Here is a tiny trained network, its code and every weight. The questions are about switching its units off for an input and a target symbol, where a switched-off unit gives its printed mean instead of its output.

import numpy as np


def w(rows, s, z=0):
    codes = np.array(rows[::2]) - 128.0
    scale = np.full(codes.shape[1], s)
    scale[-1] = z or s
    return codes * scale


def f(y):
    return np.maximum(y, 0)


def softmax(a):
    e = np.exp(a - a.max(-1, keepdims=True))
    return e / e.sum(-1, keepdims=True)


def log_softmax(a):
    a = a - a.max(-1, keepdims=True)
    return a - np.log(np.exp(a).sum(-1, keepdims=True))


def net(x, mask):
    ids = ['ΓΦδζηθμξτω'.index(c) for c in x.split()]
    T = len(ids)
    res = E[ids] + P[:T]
    q, k, v = (res @ M[0].T for M in (Q, K, V))
    z = softmax(np.where(np.tri(T) > 0, q @ k.T / 3**0.5, -1e9)) @ v
    res = res + np.where(mask[0], z, O[0][:, -1]) @ O[0][:, :-1]
    y = f(res @ A[0][:, :-1].T + A[0][:, -1])
    res = res + np.where(mask[1:17], y, B[0][:, -1]) @ B[0][:, :-1]
    return log_softmax(res[-1] @ U[:, :-1].T + U[:, -1])


Q, K, V, O, A, B = {}, {}, {}, {}, {}, {}
E = w([
[152,173,106,123,116],'Γ',
[42,71,89,193,107],'Φ',
[146,106,119,82,117],'δ',
[151,154,190,152,134],'ζ',
[109,92,83,108,93],'η',
[140,15,123,32,99],'θ',
[126,239,126,245,122],'μ',
[101,164,62,158,97],'ξ',
[101,2,92,67,102],'τ',
[105,67,174,117,127],'ω',
],0.011)
P = w([
[179,113,65,141,179],'0',
[81,152,122,71,129],'1',
[188,97,119,145,68],'2',
[160,101,118,165,209],'3',
[78,150,137,94,123],'4',
[175,97,133,154,69],'5',
[170,146,7,95,172],'6',
[86,148,142,116,125],'7',
[175,103,137,164,63],'8',
[159,76,146,212,184],'9',
[78,139,151,138,128],'10',
[160,106,148,172,68],'11',
],0.019)
Q[0] = w([
[73,129,172,127,254],'H0',
[91,132,209,156,71],'H0',
[113,151,91,96,120],'H0',
],0.03)
K[0] = w([
[179,152,5,40,126],'H0',
[94,142,174,107,13],'H0',
[140,105,142,105,168],'H0',
],0.025)
V[0] = w([
[213,146,244,43,190],'H0',
[190,162,99,70,117],'H0',
[138,249,115,203,133],'H0',
],0.015)
O[0] = w([
[125,81,249,115,195,2],'H0',
[107,112,140,75,171,138],'H0',
[238,202,161,81,155,2],'H0',
],0.014,0.0095)
A[0] = w([
[143,81,104,177,137,139],'N0',
[177,78,77,141,171,127],'N1',
[118,125,134,117,206,189],'N2',
[187,111,74,178,165,150],'N3',
[247,61,133,178,74,158],'N4',
[86,140,161,128,76,1],'N5',
[193,155,110,107,194,57],'N6',
[88,217,121,89,132,85],'N7',
[129,152,86,129,210,54],'N8',
[161,114,122,153,72,62],'N9',
[153,139,223,102,77,148],'N10',
[213,77,120,181,124,254],'N11',
[164,91,151,90,40,78],'N12',
[184,158,170,101,119,37],'N13',
[162,98,174,187,50,159],'N14',
[71,180,116,84,168,38],'N15',
],0.015,0.0055)
B[0] = w([
[173,92,129,112,86,253],'N0',
[120,193,116,117,159,197],'N1',
[75,140,177,136,132,150],'N2',
[162,119,100,132,202,222],'N3',
[89,74,49,136,16,235],'N4',
[96,176,147,121,194,176],'N5',
[173,162,180,181,28,159],'N6',
[69,72,116,122,132,150],'N7',
[108,144,67,72,85,148],'N8',
[68,177,190,183,140,215],'N9',
[49,148,63,204,105,149],'N10',
[128,103,255,179,188,211],'N11',
[158,190,130,113,205,183],'N12',
[116,93,146,40,226,152],'N13',
[206,151,115,37,117,202],'N14',
[193,153,157,84,160,145],'N15',
],0.023,0.018)
U = w([
[195,132,81,65,203,103],'Γ',
[130,99,170,157,117,128],'Φ',
[188,82,135,85,78,101],'δ',
[24,96,94,77,43,219],'ζ',
[188,25,42,109,105,43],'η',
[33,202,89,1,139,166],'θ',
[124,101,89,182,175,2],'μ',
[189,51,148,144,198,160],'ξ',
[145,184,129,81,152,65],'τ',
[154,164,77,124,73,124],'ω',
],0.0064,0.0053)

Each question gives the input, a string of symbols that net reads in full, and the target symbol t.
The units are the heads (3 rows each of Q, K, V and O) and the neurons (one row each of A and B). Each row of codes is followed by its name. A weight is (code - 128) times the scale printed after its matrix; where a second scale follows, it is the last column's (O, A, B and U).
mask holds one flag per unit, heads first, then neurons. A switched-off unit (its flag False) gives its mean, the last column of its rows in O or B, instead of its output. The means were averaged over made-up inputs and are rounded, as every weight is.
A unit's drop is (log p(t) with every unit on - log p(t) with that unit switched off) / (log p(t) with every unit on - log p(t) with every unit switched off).
The circuit of an input: a set's keep is (log p(t) with only the set's units on - log p(t) with every unit switched off) / (log p(t) with every unit on - log p(t) with every unit switched off). Starting from the 12 units with the biggest drops (on a tie, the unit counted first), units are removed one at a time, each time the one whose removal leaves the highest keep (on an exact tie, the one counted first), for as long as the keep stays at least 0.8.
units of the circuit, in order: the units of the circuit, biggest drop first
most important unit: the unit with the biggest drop
k most important neurons: the k neurons with the biggest drops, biggest first
input τ τ θ δ τ ζ ζ θ τ τ μ η, target Φ: 2 most important neurons	(N11 N6)
input τ Φ ω δ Φ ω Φ Φ ξ τ, target μ: units of the circuit, in order	(H0 N3 N9 N14)
input Φ Φ ω ω τ θ Φ μ ω, target δ: 2 most important neurons	(N14 N4)
input μ τ δ Φ, target δ: units of the circuit, in order	(N6 H0 N13)
input τ τ θ ω Φ Φ ω ω η, target δ: most important unit	N14
input Φ Φ ζ μ, target μ: units of the circuit, in order	(N3 H0 N9 N14)
input ζ θ τ ω, target Φ: units of the circuit, in order	(H0 N6 N2)
input τ Φ ζ Φ Φ τ ξ, target μ: units of the circuit, in order	(H0 N3 N9 N14)
input δ ζ Φ τ Φ ζ θ, target η: units of the circuit, in order	(H0 N9)
input ζ Φ Φ θ, target Φ: units of the circuit, in order	(H0 N6 N2)
input τ τ η ξ τ Φ Φ τ Γ θ ξ θ, target ω: units of the circuit, in order	(N4 H0 N14 N12)
input Φ η τ τ, target μ: units of the circuit, in order	(H0 N3 N14 N9)
input η Φ Φ Φ Φ δ ζ θ Φ μ μ τ, target Φ: units of the circuit, in order	(N11 N6 H0)
input τ η τ η Φ τ δ, target Γ: 4 most important neurons	(N4 N9 N3 N1)
input η ξ τ τ τ η μ ω τ, target δ: 2 most important neurons	(N14 N4)
input Φ ω θ η, target μ: most important neuron	(N3)
input τ ω θ τ τ τ Γ θ η τ, target τ: units of the circuit, in order	(H0 N6 N1)
input ω ω τ ζ, target ξ: units of the circuit, in order	(N4 H0)
input η η θ ξ Φ Φ ω ξ Γ η, target ξ: 3 most important neurons	(N4 N14 N12)
input τ Φ μ, target Φ: 3 most important neurons	(N6 N11 N4)
input ξ η ξ Φ ξ ξ η ξ Φ τ, target Γ: units of the circuit, in order	(H0 N4)
input Φ μ η τ Φ τ τ ζ Φ, target ω: most important unit	N4
input τ ω Φ Φ η η η ξ ξ, target ω: 2 most important neurons	(N4 N9)
input η τ θ ω τ δ τ ξ τ ξ, target η: units of the circuit, in order	(H0 N9 N0)
input τ η τ ξ Φ Φ, target ω: 2 most important neurons	(N9 N4)
input τ τ Γ Γ, target η: 2 most important neurons	(N9 N11)
input Φ Φ τ ω, target μ: 4 most important neurons	(N3 N14 N9 N11)
